Here is a tiny trained network, its code and every weight. The questions are about switching its units off for an input and a class, where a switched-off unit gives its printed mean instead of its output.

import numpy as np


def w(rows, s, z=0):
    codes = np.array(rows[::2]) - 128.0
    scale = np.full(codes.shape[1], s)
    scale[-1] = z or s
    return codes * scale


def norm(h):
    return h / np.sqrt((h * h).mean(-1, keepdims=True) + 1e-5)


def f(y):
    return y / 2 * (1 + np.tanh(0.7978845608 * (y + 0.044715 * y**3)))


def log_softmax(a):
    a = a - a.max(-1, keepdims=True)
    return a - np.log(np.exp(a).sum(-1, keepdims=True))


def net(x, mask):
    res = np.array(x, float).reshape(1, 7) / 4 @ E
    u = 0
    for l in range(4):
        y = f(norm(res) @ A[l][:, :-1].T + A[l][:, -1])
        res = res + np.where(mask[u : u + 6], y, B[l][:, -1]) @ B[l][:, :-1]
        u += 6
    return log_softmax(norm(res)[-1] @ U[:, :-1].T + U[:, -1])


A, B = {}, {}
E = w([
[26,94,140,23,87,91,126,190,99,155,116],'x0',
[101,84,96,70,162,128,62,71,255,30,246],'x1',
[180,157,52,85,141,60,89,94,139,162,96],'x2',
[123,126,128,130,124,127,130,127,132,129,121],'x3',
[127,48,120,121,141,219,72,98,142,188,52],'x4',
[59,112,100,206,76,76,124,82,132,134,106],'x5',
[155,81,164,61,115,100,172,31,43,37,97],'x6',
],0.0094)
A[0] = w([
[85,98,53,208,57,48,139,64,141,144,135,140],'0.n0',
[49,155,247,160,74,242,146,135,115,84,159,7],'0.n1',
[77,112,138,49,1,140,57,236,74,121,131,83],'0.n2',
[137,160,165,153,142,133,195,108,98,177,64,86],'0.n3',
[90,105,152,118,162,222,13,74,118,181,65,2],'0.n4',
[78,140,140,54,104,97,162,21,99,44,77,95],'0.n5',
],0.0064,0.006)
B[0] = w([
[139,81,101,139,50,156,173,141,188,154,108,247],'0.n0',
[101,26,35,134,198,154,243,215,95,25,207,178],'0.n1',
[240,137,142,220,141,132,43,145,130,94,112,226],'0.n2',
[98,184,155,105,84,254,94,106,92,93,142,187],'0.n3',
[130,108,161,116,195,162,160,143,209,134,51,165],'0.n4',
[102,122,151,172,235,106,145,119,123,237,180,252],'0.n5',
],0.01,0.0038)
A[1] = w([
[121,66,137,79,151,180,123,135,129,182,81,152],'1.n0',
[145,74,135,87,107,84,164,44,60,45,88,2],'1.n1',
[133,195,38,57,147,63,84,73,122,160,52,106],'1.n2',
[160,218,146,115,118,30,182,174,128,78,172,31],'1.n3',
[255,157,154,38,177,167,131,187,122,132,179,126],'1.n4',
[35,79,158,74,130,35,48,204,87,104,76,101],'1.n5',
],0.0087,0.0052)
B[1] = w([
[153,100,89,103,167,110,135,88,166,104,66,230],'1.n0',
[148,127,188,116,243,96,160,176,115,142,165,157],'1.n1',
[141,72,71,149,153,193,161,212,61,45,179,204],'1.n2',
[81,107,96,120,178,176,124,101,169,93,10,179],'1.n3',
[100,90,129,198,38,75,186,69,156,183,138,254],'1.n4',
[187,163,197,250,104,107,103,110,190,109,151,173],'1.n5',
],0.013,0.0058)
A[2] = w([
[112,74,29,141,126,141,192,239,192,159,115,70],'2.n0',
[114,235,129,123,136,23,178,151,143,65,99,140],'2.n1',
[2,184,116,157,113,68,190,149,142,95,115,63],'2.n2',
[233,74,86,184,70,155,178,119,133,117,136,247],'2.n3',
[68,185,99,153,164,130,64,210,187,219,165,2],'2.n4',
[91,102,122,37,44,181,92,48,182,138,204,156],'2.n5',
],0.0083,0.0035)
B[2] = w([
[126,63,154,81,181,151,189,81,66,117,142,204],'2.n0',
[170,65,157,143,139,184,108,113,140,96,67,142],'2.n1',
[178,72,85,69,124,155,210,80,215,117,84,157],'2.n2',
[65,92,174,204,61,120,104,151,136,110,195,247],'2.n3',
[137,125,188,119,254,106,134,99,59,205,147,151],'2.n4',
[102,183,126,108,71,86,103,88,106,82,74,157],'2.n5',
],0.012)
A[3] = w([
[175,200,106,121,45,210,177,226,14,182,55,49],'3.n0',
[85,110,154,113,132,110,168,7,109,163,89,163],'3.n1',
[147,204,103,61,137,149,74,118,179,86,188,150],'3.n2',
[57,160,108,56,145,127,58,90,143,54,191,3],'3.n3',
[116,148,157,146,217,105,149,98,63,177,176,107],'3.n4',
[28,100,144,93,50,131,143,146,122,170,143,79],'3.n5',
],0.011,0.0052)
B[3] = w([
[36,173,116,78,129,78,72,7,106,71,145,173],'3.n0',
[149,159,112,116,124,101,142,175,162,178,105,255],'3.n1',
[67,171,192,79,130,99,86,66,123,99,77,136],'3.n2',
[62,171,136,65,109,84,91,79,82,103,172,150],'3.n3',
[135,131,129,95,168,73,99,165,176,191,194,191],'3.n4',
[93,110,69,121,114,29,153,126,124,187,103,174],'3.n5',
],0.015,0.0094)
U = w([
[132,108,124,116,68,77,162,129,153,173,116,194],'0',
[100,186,177,67,125,93,95,59,124,97,132,131],'1',
[206,149,180,118,243,85,154,119,127,197,148,104],'2',
[186,84,111,109,160,208,133,81,189,59,1,76],'3',
[221,157,194,231,101,142,58,130,144,88,165,137],'4',
[85,77,78,104,161,156,166,193,33,35,202,82],'5',
[128,107,141,116,100,82,141,130,145,155,130,157],'6',
[189,183,48,95,32,127,123,241,134,185,149,8],'7',
],0.014,0.011)

Each question gives the input, the list of numbers given to net, and the class t.
The units are the neurons (one row each of A and B). Each row of codes is followed by its name. A weight is (code - 128) times the scale printed after its matrix; where a second scale follows, it is the last column's (A, B and U).
mask holds one flag per neuron, layer by layer. A switched-off neuron (its flag False) gives its mean, the last column of its row in B, instead of its output. The means were averaged over made-up inputs and are rounded, as every weight is.
A unit's drop is (log p(t) with every unit on - log p(t) with that unit switched off) / (log p(t) with every unit on - log p(t) with every unit switched off).
The circuit of an input: a set's keep is (log p(t) with only the set's units on - log p(t) with every unit switched off) / (log p(t) with every unit on - log p(t) with every unit switched off). Starting from the 12 units with the biggest drops (on a tie, the unit counted first), units are removed one at a time, each time the one whose removal leaves the highest keep (on an exact tie, the one counted first), for as long as the keep stays at least 0.8.
circuit, biggest first: the units of the circuit, biggest drop first
unit that matters most: the unit with the biggest drop
top k neurons in layer l: the k neurons of layer l with the biggest drops, biggest first
drop of u: that unit's drop, to one decimal
input [-2,-3,0,5,1,4,-5], class 2: unit that matters most -> 2.n4
input [-6,4,-6,-8,5,-8,-4], class 0: circuit, biggest first -> [1.n4 0.n2]
input [1,8,-6,-2,-7,6,0], class 1: top 2 neurons in layer 2 -> [2.n5 2.n3]
input [-6,-8,6,-6,4,0,0], class 1: circuit, biggest first -> [3.n0 0.n3]
input [6,-2,2,-5,-3,4,-5], class 4: circuit, biggest first -> [1.n5 0.n2]
input [8,-8,8,-3,5,6,8], class 1: circuit, biggest first -> [3.n0 1.n4]
input [0,5,-1,4,3,-3,2], class 1: top 3 neurons in layer 0 -> [0.n2 0.n1 0.n0]
input [6,-6,-5,0,6,6,8], class 2: circuit, biggest first -> [1.n1 1.n4 2.n3]
input [8,-1,-7,8,-7,7,-5], class 4: top 2 neurons in layer 1 -> [1.n5 1.n4]
input [2,-6,0,5,6,-5,3], class 1: top 4 neurons in layer 0 -> [0.n3 0.n1 0.n5 0.n0]
input [5,-7,7,6,7,6,-4], class 1: top 2 neurons in layer 3 -> [3.n0 3.n1]
input [2,-1,8,1,-8,-4,5], class 3: top 2 neurons in layer 1 -> [1.n3 1.n4]
input [4,-6,5,1,6,4,7], class 2: top 3 neurons in layer 1 -> [1.n1 1.n0 1.n4]
input [-8,0,5,6,-2,-8,0], class 0: top 2 neurons in layer 1 -> [1.n4 1.n5]
input [7,5,-7,1,4,-4,-6], class 4: circuit, biggest first -> [0.n2]
input [-2,-6,5,-5,7,4,-4], class 3: top 2 neurons in layer 1 -> [1.n0 1.n4]
input [2,3,3,6,8,5,7], class 3: top 2 neurons in layer 1 -> [1.n0 1.n4]
input [-5,-7,3,5,5,4,0], class 1: circuit, biggest first -> [3.n0 0.n3]
input [1,-2,-8,-3,-8,-5,1], class 3: top 2 neurons in layer 1 -> [1.n3 1.n2]
input [-7,3,8,-6,5,-8,-1], class 0: circuit, biggest first -> [1.n4]
input [6,-6,6,-2,-6,0,-3], class 1: top 4 neurons in layer 0 -> [0.n1 0.n2 0.n3 0.n4]
input [-1,0,-8,-5,1,0,8], class 2: top 2 neurons in layer 1 -> [1.n2 1.n1]
input [-3,3,6,1,3,-7,6], class 0: top 3 neurons in layer 2 -> [2.n3 2.n4 2.n0]
input [4,-5,3,6,-4,1,6], class 2: drop of 3.n3 -> 0.1
input [3,-7,-5,4,-2,0,4], class 1: drop of 3.n0 -> 0.8
input [-3,0,-3,-4,-4,-3,-8], class 2: drop of 2.n4 -> 0.8
input [-4,-4,-7,-7,-5,-2,-1], class 5: circuit, biggest first -> [0.n1]
input [-1,3,-6,6,0,-5,-7], class 2: drop of 1.n2 -> 0.4
